Below is a small trained network, with its code and all its weights. Each question gives an input and a class and asks what happens when units are switched off, that is, made to give their printed mean instead of their output.

import numpy as np


def w(rows, s, z=0):
    codes = np.array(rows[::2]) - 128.0
    scale = np.full(codes.shape[1], s)
    scale[-1] = z or s
    return codes * scale


def f(y):
    return y / 2 * (1 + np.tanh(0.7978845608 * (y + 0.044715 * y**3)))


def log_softmax(a):
    a = a - a.max(-1, keepdims=True)
    return a - np.log(np.exp(a).sum(-1, keepdims=True))


def net(x, mask):
    res = np.array(x, float).reshape(1, 4) / 4 @ E
    y = f(res @ A[0][:, :-1].T + A[0][:, -1])
    res = res + np.where(mask, y, B[0][:, -1]) @ B[0][:, :-1]
    return log_softmax(res[-1] @ U[:, :-1].T + U[:, -1])


A, B = {}, {}
E = w([
[171,2,190,188,75],'x0',
[227,146,29,147,93],'x1',
[164,156,167,158,137],'x2',
[106,122,75,236,218],'x3',
],0.014)
A[0] = w([
[57,153,193,145,160,130],'N1',
[110,200,129,76,158,183],'N2',
[95,119,135,208,167,43],'N3',
[245,153,47,148,17,12],'N4',
[105,135,83,156,108,126],'N5',
[106,89,161,133,96,133],'N6',
[94,94,193,118,65,128],'N7',
[149,165,137,87,75,201],'N8',
[151,171,38,182,142,124],'N9',
[101,171,129,96,138,216],'N10',
[139,80,187,104,118,141],'N11',
[135,170,50,176,212,109],'N12',
[202,109,63,133,58,213],'N13',
[35,138,186,136,179,51],'N14',
[151,172,100,140,159,110],'N15',
[133,149,157,128,137,97],'N16',
[63,166,151,97,154,149],'N17',
[151,54,110,215,77,254],'N18',
[138,183,72,112,177,108],'N19',
[223,111,101,120,109,197],'N20',
[112,101,202,95,125,145],'N21',
[107,149,181,134,74,133],'N22',
[77,246,128,92,125,132],'N23',
[169,136,88,144,56,12],'N24',
[110,205,129,155,136,114],'N25',
[121,114,78,129,148,122],'N26',
[171,181,141,40,53,13],'N27',
[101,79,107,212,218,45],'N28',
[155,19,122,183,92,28],'N29',
[114,75,210,72,151,146],'N30',
[155,168,186,162,87,132],'N31',
],0.012,0.0095)
B[0] = w([
[157,66,169,108,138,195],'N1',
[127,24,196,125,176,209],'N2',
[125,89,233,92,137,170],'N3',
[111,84,190,73,144,207],'N4',
[132,160,123,193,154,149],'N5',
[129,164,32,136,86,168],'N6',
[108,195,57,159,70,193],'N7',
[100,77,176,55,85,190],'N8',
[170,177,47,180,89,207],'N9',
[193,86,163,168,194,193],'N10',
[122,156,49,130,73,181],'N11',
[142,189,60,117,115,215],'N12',
[173,48,85,164,151,220],'N13',
[160,18,134,184,181,189],'N14',
[133,197,110,145,133,162],'N15',
[113,135,160,143,118,131],'N16',
[130,59,204,111,129,193],'N17',
[34,122,172,82,44,252],'N18',
[133,160,97,131,102,183],'N19',
[160,79,98,138,172,199],'N20',
[102,216,80,135,46,191],'N21',
[95,170,59,90,95,164],'N22',
[105,72,204,120,115,217],'N23',
[36,131,255,35,56,150],'N24',
[128,169,105,85,113,164],'N25',
[156,149,93,158,140,151],'N26',
[205,19,167,198,250,182],'N27',
[126,22,223,58,185,202],'N28',
[179,33,151,135,218,199],'N29',
[113,181,102,146,56,204],'N30',
[161,151,153,104,121,155],'N31',
],0.0072,0.019)
U = w([
[98,88,206,40,84,216],'0',
[229,45,145,232,175,152],'1',
[144,254,33,196,66,9],'2',
],0.0097,0.0012)

Each question gives the input, the list of numbers given to net, and the class t.
The units are the neurons (one row each of A and B). Each row of codes is followed by its name. A weight is (code - 128) times the scale printed after its matrix; where a second scale follows, it is the last column's (A, B and U).
mask holds one flag per neuron, in row order. A switched-off neuron (its flag False) gives its mean, the last column of its row in B, instead of its output. The means were averaged over made-up inputs and are rounded, as every weight is.
A unit's drop is (log p(t) with every unit on - log p(t) with that unit switched off) / (log p(t) with every unit on - log p(t) with every unit switched off).
most important unit: the unit with the biggest drop
top k neurons: the k neurons with the biggest drops, biggest first
drop of u: that unit's drop, to one decimal
input [-8,-5,7,2], class 1: top 2 neurons -> (N14, N18)
input [-7,-3,8,1], class 1: most important unit -> N18
input [-3,1,-3,0], class 1: top 2 neurons -> (N18, N21)
input [6,7,0,-2], class 0: top 2 neurons -> (N18, N24)
input [-5,-4,-3,5], class 1: top 2 neurons -> (N18, N14)
input [6,7,7,-6], class 0: top 3 neurons -> (N24, N18, N4)
input [-2,-1,-5,2], class 1: top 2 neurons -> (N18, N8)
input [-3,-7,2,5], class 1: top 2 neurons -> (N14, N18)
input [-6,4,7,-8], class 1: top 2 neurons -> (N27, N18)
input [6,3,-1,-3], class 0: drop of N18 -> 0.6
input [1,-3,0,-1], class 2: drop of N28 -> 0.1
input [-7,6,4,-6], class 1: drop of N27 -> 1.3
